(in the rows, 128 means zero)
Each row has two labels, one from each of two sets.
[135 123 136 125 108  86 142 120 120 112 126 132  76 137 133 108 132 146
 114 140 133 140 143 129 109  80  89 149 134 133 146 131 120 123 109 132
 145 124 130 131 133 131 142 131 133 134 115  98  99 141 137  98 135 158
 161 124 147 114 163  96 140 121 132 132 124] : fitu, daka
[167 127 133  81 132  61 151 155  92 121 158 154  19 170 142 107 143 149
 111 156 150 122 122 182 152 100 103 118 125 148 129 132 139 135  95 144
 134 139 144 196 160 154 139 100 115 110  68 136 144 109 124 171 151 118
 168 141 125 106 161 127 142 139 126 156 125] : fitu, big
[126 105 126  99 119  76 151 139 116 118 106 137 122 155 128 126 139 121
 115 132 122 137 137 136 105  89  88 139 131 144 127 127 121 120 117 140
 150 140 129 148 150 138 145 123 132 139  60 115 116 127 149 109 111 143
 161 130 135 178 155  78 138 108 129 134 125] : Nufa, daka
[110 127 131 134 123 101 134 132 109 118 123 112 104 120 132 114 134 110
 113 133 118 130 137 122 113 104 103 144 137 131 140 133 118 120 123 124
 133 137 131 163 134 135 142 121 140 140  54 110  96 144 138  98 123 132
 165 130 133 184 152  90 136 118 128 132 133] : Nufa, daka
[134 136 131  90 144 100 102 136  79 123 135 126  80 114 127 124 139 103
 109 156 142 125 123 119 129 108 121 127 133 131 122 147 138 125 110 133
 130 138 125 191 127 141 145 101 129 142  86 162 144 118 137 106 146  82
 127 132  99 142 146 120 145 130 143 144 115] : Nufa, seno
[107 120 140 112 108  83 210 157  82  98 146 115  53 148 133 131 116 154
 117 145 115 132 140 178 148  97 103 152 156 152 157 132 105 105 123 129
 140 147 141 201 150 142 150 119 140 121  78  81  85 117 130 171 143 153
 179 145 156 182 188 124 130  97 128 128 140] : fitu, daka
[107 117 138 113 114  93 156 130 111 115  95 115 124 147 126 137 123 119
 116 143 116 140 132 119 112  93  96 152 136 130 135 128 117 108 126 131
 140 140 141 136 140 137 139 103 137 146  74 111 104 135 145 108 106 147
 149 137 138 195 150  87 137 106 124 126 125] : Nufa, daka
[160 126 133  97 124  62 165 136 141 119 152 149  51 162 125 127 136 160
 126 159 141 122 130 171 156 126 114 134 119 147 122 127 136 127 108 121
 131 133 145 164 156 151 132 111 113 108 125 140 154  99 125 171 131 123
 156 137 132 106 167 145 129 138 127 151 125] : fitu, big
[110 119 132 117 120  94 139 133 115 114 102 124 115 151 127 123 140 106
 114 128 116 137 138 123 104  82  78 146 140 129 127 125 126 121 112 133
 148 140 137 152 146 138 141 108 134 143  34 103 119 141 147 102 112 136
 157 131 130 193 145  76 139 109 127 125 127] : Nufa, daka
[120 119 134  97 126  69 175 149 117 110 110 129 147 152 128 123 123 140
 124 141 116 137 127 128 116  96 105 139 137 134 131 110 116 116 128 117
 156 150 125 144 151 133 141 122 136 130 101 106 121 125 149 127 105 150
 163 131 137 182 159  97 126 101 126 125 132] : Nufa, daka
[127 121 135  97 113  84 174 155 105 114 115 135 114 154 127 112 120 142
 123 136 125 137 140 141 121  88  99 133 138 134 142 126 112 120 123 134
 148 144 128 156 140 133 137 121 134 128 106  95 102 128 144 126 129 152
 163 136 137 157 172 112 126 106 129 121 130] : fitu, daka
[119 119 136 108 106  75 168 141 100 108 122 132  81 154 128 123 127 140
 110 138 124 136 143 141 126 100  95 147 144 145 148 128 115 115 118 133
 145 140 129 168 143 136 148 119 136 133  87  95  99 118 135 129 134 152
 166 127 141 155 170 101 139 109 130 132 133] : fitu, daka
[132 127 128 105 135  74 166 147 106 123 143 128  82 150 127 133 132 140
 124 146 127 123 117 170 154 141 122 143 133 147 118 124 132 105 120 135
 121 144 146 177 164 149 134 106 122 112  71 113 154 103 128 183 120 115
 152 139 126 166 144 137 126 122 121 141 134] : Nufa, big
[150 114 132  75 102  65 178 147 120 113 109 159  99 184 132 119 139 146
 115 139 125 137 146 155 111  81  77 126 133 146 144 122 120 118 100 139
 162 145 133 158 151 137 142 113 129 128  96 106 113 119 139 128 127 156
 175 132 144 138 171  94 134 111 117 135 126] : fitu, daka
[158 115 130 120 108  72 146 127 115 112 113 129  90 148 131 124 142 125
 109 139 126 139 134 130 110  85  85 157 134 136 133 127 117 114 110 135
 147 140 137 139 147 143 147 110 134 153  48 109 109 140 145 106 103 147
 161 124 144 179 155  73 141 113 127 134 123] : Nufa, daka
[129 117 133 116 108 101 150 127 115 105 126 130 105 139 128 123 134 134
 113 130 120 138 142 146 118  89 101 136 135 139 143 124 117 122 119 123
 146 133 120 164 136 137 141 125 135 132  81 109 112 131 138 114 129 142
 162 131 137 152 165 102 129 110 131 124 135] : fitu, daka
[133 130 139  97 119 108 135 142 101 121 132 122  63 147 132 127 128 130
 116 161 138 129 130 140 135  89 104 128 131 124 137 141 124 117 104 127
 130 135 128 179 126 144 130  94 127 129 118 140 124 116 130 123 154 115
 129 137 132 139 159 131 156 135 142 143 114] : fitu, seno
[131 131 136  95 123 109 143 142 101 119 127 129  57 148 130 154 137 122
 108 149 134 123 128 155 144 125 107 134 131 141 133 133 129 117 103 134
 130 144 131 189 133 144 145  97 126 131  95 133 125 104 120 151 161 108
 135 146 127 137 155 136 151 132 135 153 119] : fitu, seno
[112 134 136  96 139  79 159 148  89 121 126 120  70 141 130 140 112 127
 121 157 137 122 118 132 152 127 119 153 133 136 126 132 122 115 120 132
 126 155 152 171 155 148 141 105 128 133  81 122 130 123 135 159 121 120
 145 141 122 171 145 126 138 131 134 136 132] : Nufa, seno
[160 129 139 126 125  70 167 146 110 116 190 135   4 163 132  90 149 174
 124 154 140 124 124 197 158  89 102 123 127 143 129 132 129 129 105 130
 123 131 147 197 158 152 139 120 114  97  53 124 153 119 124 177 151 121
 188 133 142 111 160 131 136 139 132 158 124] : fitu, bifib

Each row has two labels, one from each of two sets.
[110 148 125  56 120 123 121 112 137 124 129 149 131 109 124  92 130 140
 153 140 140 136 130  62 132 150 120 129 126 113 143 144  94 138 105 155
 148 179 155 108 103 108 111 156 113 115 156 132 128 140 197  99 117 139
 159 132  21 119 126 131 179 115 124 118 118] : sepa, (31)
[162 166 131 129 118 116 141 137 127 140 139 145 141 130 121 111 126 128
 156 145 130 159 152 105 118 137 136 123 126 119 128 126  81 121 106 152
 146 154 125  15  80 123 131 121 130 145 138 131 120 136 156 166 136 119
 151 126 115 124 171 111 241 138 116 120 132] : sepa, (31)
[175  81 127 136 208 141 109 131 126 145  82  64 112 142 130 118 103 124
  51 128 128 125 112 155 131 105 139 128 131 149 104 130  21 134 106 134
  79  44 130 241 132 150 147 142 123 134 147 127 119 106 108  84 143 127
 124 126 127 136  36 140  59 105 130 128 115] : bep, (34)
[115 158 127 136 156 129 128 142 126 156  96 120 116 131 142 114 108 137
 108 141 133 132 126 118 135 134 129 134 132 136 134 130  38 138 103 161
 101 105 123 125 116 136 114 136 126 113 130 130 123 121 150 140 101 120
 141 130 130 123 132 152 186 119 135 109 105] : sepa, (34)
[160 121 135  99 160 125 113 143 160 142 112  49 123 127 100 149 124 131
 165 136 125 123 140 121 115 116 132 114 133 136 138 134 157 117  88 123
 142 154 129  54 122 140 148 126 113 148 151 131 136 143 163 131 133 113
 183 128 127 128 127 105 158 121 122 133 109] : bep, (31)
[130 114 127 111 165 136 114 135 126 134 115  86 120 128 140 105 121 136
 105 140 144 145 119 118 130 130 120 135 133 116 130 134  53 144 114 143
 132 123 141 160 126 124 125 156 130 127 146 135 118 121 156 114 147 128
 129 125  73 129 107 133 160 117 131 126 123] : sepa, (34)
[117 125 127 123 156 124 114 147 123 135 107  94 116 118 136 128 112 140
 116 133 122 128 128 129 119 121 116 131 125 118 134 128  70 135 102 145
 131 121 130 134 124 137 116 136 117 132 123 129 127 137 159 123 126 121
 150 123 102 126 127 134 173 134 128 123 115] : sepa, (31)
[144 135 132 123 169 128 132 122 125 139 112 118 113 135 126 128 115 131
 125 139 128 163 134 112 125 145 138 129 131 136 122 133 104 133 104 140
 127 139 126  78 109 132 132 139 125 141 143 134 118 118 147 134 124 129
 147 132 119 127 127 132 192 124 124 125 128] : sepa, (31)
[185 138 137 148 188 116 123 134 134 162 122  78 129 132 140 111 114 129
 127 139 127 157 147 109 112 134 145 132 128 150 132 148  32 107  75 153
 118 116 130  41  77 131 123 126 132 134 137 138 125 111 144 130 154 126
 188 128 117 127 143 121 228 118 119 117 100] : sepa, (31)
[151 121 134 109 158 129 104 132 148 156 115  93 117 117 151 102  91 143
 158 127 128 132 126 103 101 115  92 124 139 131 153 131  90 101  69 163
 140 140 130  29  80 130 117 128 112 119 135 129 122 147 190 135 136 126
 203 111 110 125 146 162 185 118 122 119  97] : sepa, (31)
[157 140 132 170 177 127 140 131 121 146  83 103 120 135 123 164 122 120
  85 118 136 141 150 135 138 135 173 129 130 175  93 145  81  99 129 169
  68  49 122 149 114 154 139 121 108 138 124 117 127 118  83  77 157 130
 139 127 141 135 123 130 160 106 133 125 114] : bep, (34)
[132 135 130  96 175 126 122 116 133 143 104 116 117 125 152  90 113 156
  92 134 144 141 118  96 131 142 128 127 127 137 133 145  22 141  90 167
 111 115 152 154  85 123 111 161 123 111 153 134 111 110 159  91 129 144
 152 127  67 133 111 150 166 103 130 114  98] : sepa, (34)

Each row has two labels, one from each of two sets.
[ 91 167 144 138 141 122 125 108 161 168 108 115 125 124 167 136 147 153
 133 153 113 147  98 164 125 119  98 131 128 124 162 125  96 141  72 101
 101 137 137  90 156 136 152 145 140 140 155 129  98 160 114  93 127  90
  94 134 114 152 139 104 146 128 206 126 111] : <75>, V
[113 138 126 115 142 136 127 132 143 135  97 115 139 136 148 120 115 143
 154 138 174 108 131 104 153 173 106 132 140 131 136 129 119 132  88 116
 106 123  98 122 153 132 135 106 116 129 150 128 105 147 144 131 152 112
 114 140 150 163 126 113 118 128 159 143 133] : <75>, G
[144 135 130 122 126 125 148 138 138 145 125 115 140 142 137 122 138 131
 123 143 133 136 116 139 147 104 112 160 112 119 156 136 117 133 117 147
 111 138 139 128 128 114 131 130 149 143 144 117 100 148 117 119 149 115
 115 118 113 121 163 114 144 125 171 111 109] : <69>, V
[138 128 122 106 103 116 154 130 131 130 136 107 119 129 143 130 145 124
 148 147 150 121 108 145 148 131 140 106 138  90 151 131 143 125 134 142
 137 159 129 197 113 109 112 140 145 168 141 134 130 136 121 121 111 134
 175 143  97 114 138 136 118 151 134 122 116] : <65>, V
[147 125 136 103 117 120 157 135 123 140 142 101 138 137 164  99 114 137
 148 164 144 148 104 155 167 131 124 190 142 102 152 147 117 114  93 155
 117 164 127 136 114 101 118 134 122 170 151 124  86 155 141 119 153 148
 129  87 126 146 150 128 163 125 161 124 108] : <65>, V
[143 104 135  97 138 118 147 138 118 127 135  87 136 154 157 119 103 142
 126 141 140 135 111 141 153 128 126 160 136 117 126 143 126 127 107 157
 117 130 105 115 139 120 104 147 144 145 152 119  97 150 137 123 151 155
 131 147 135 129 149 112 138 146 159 130 108] : <69>, G
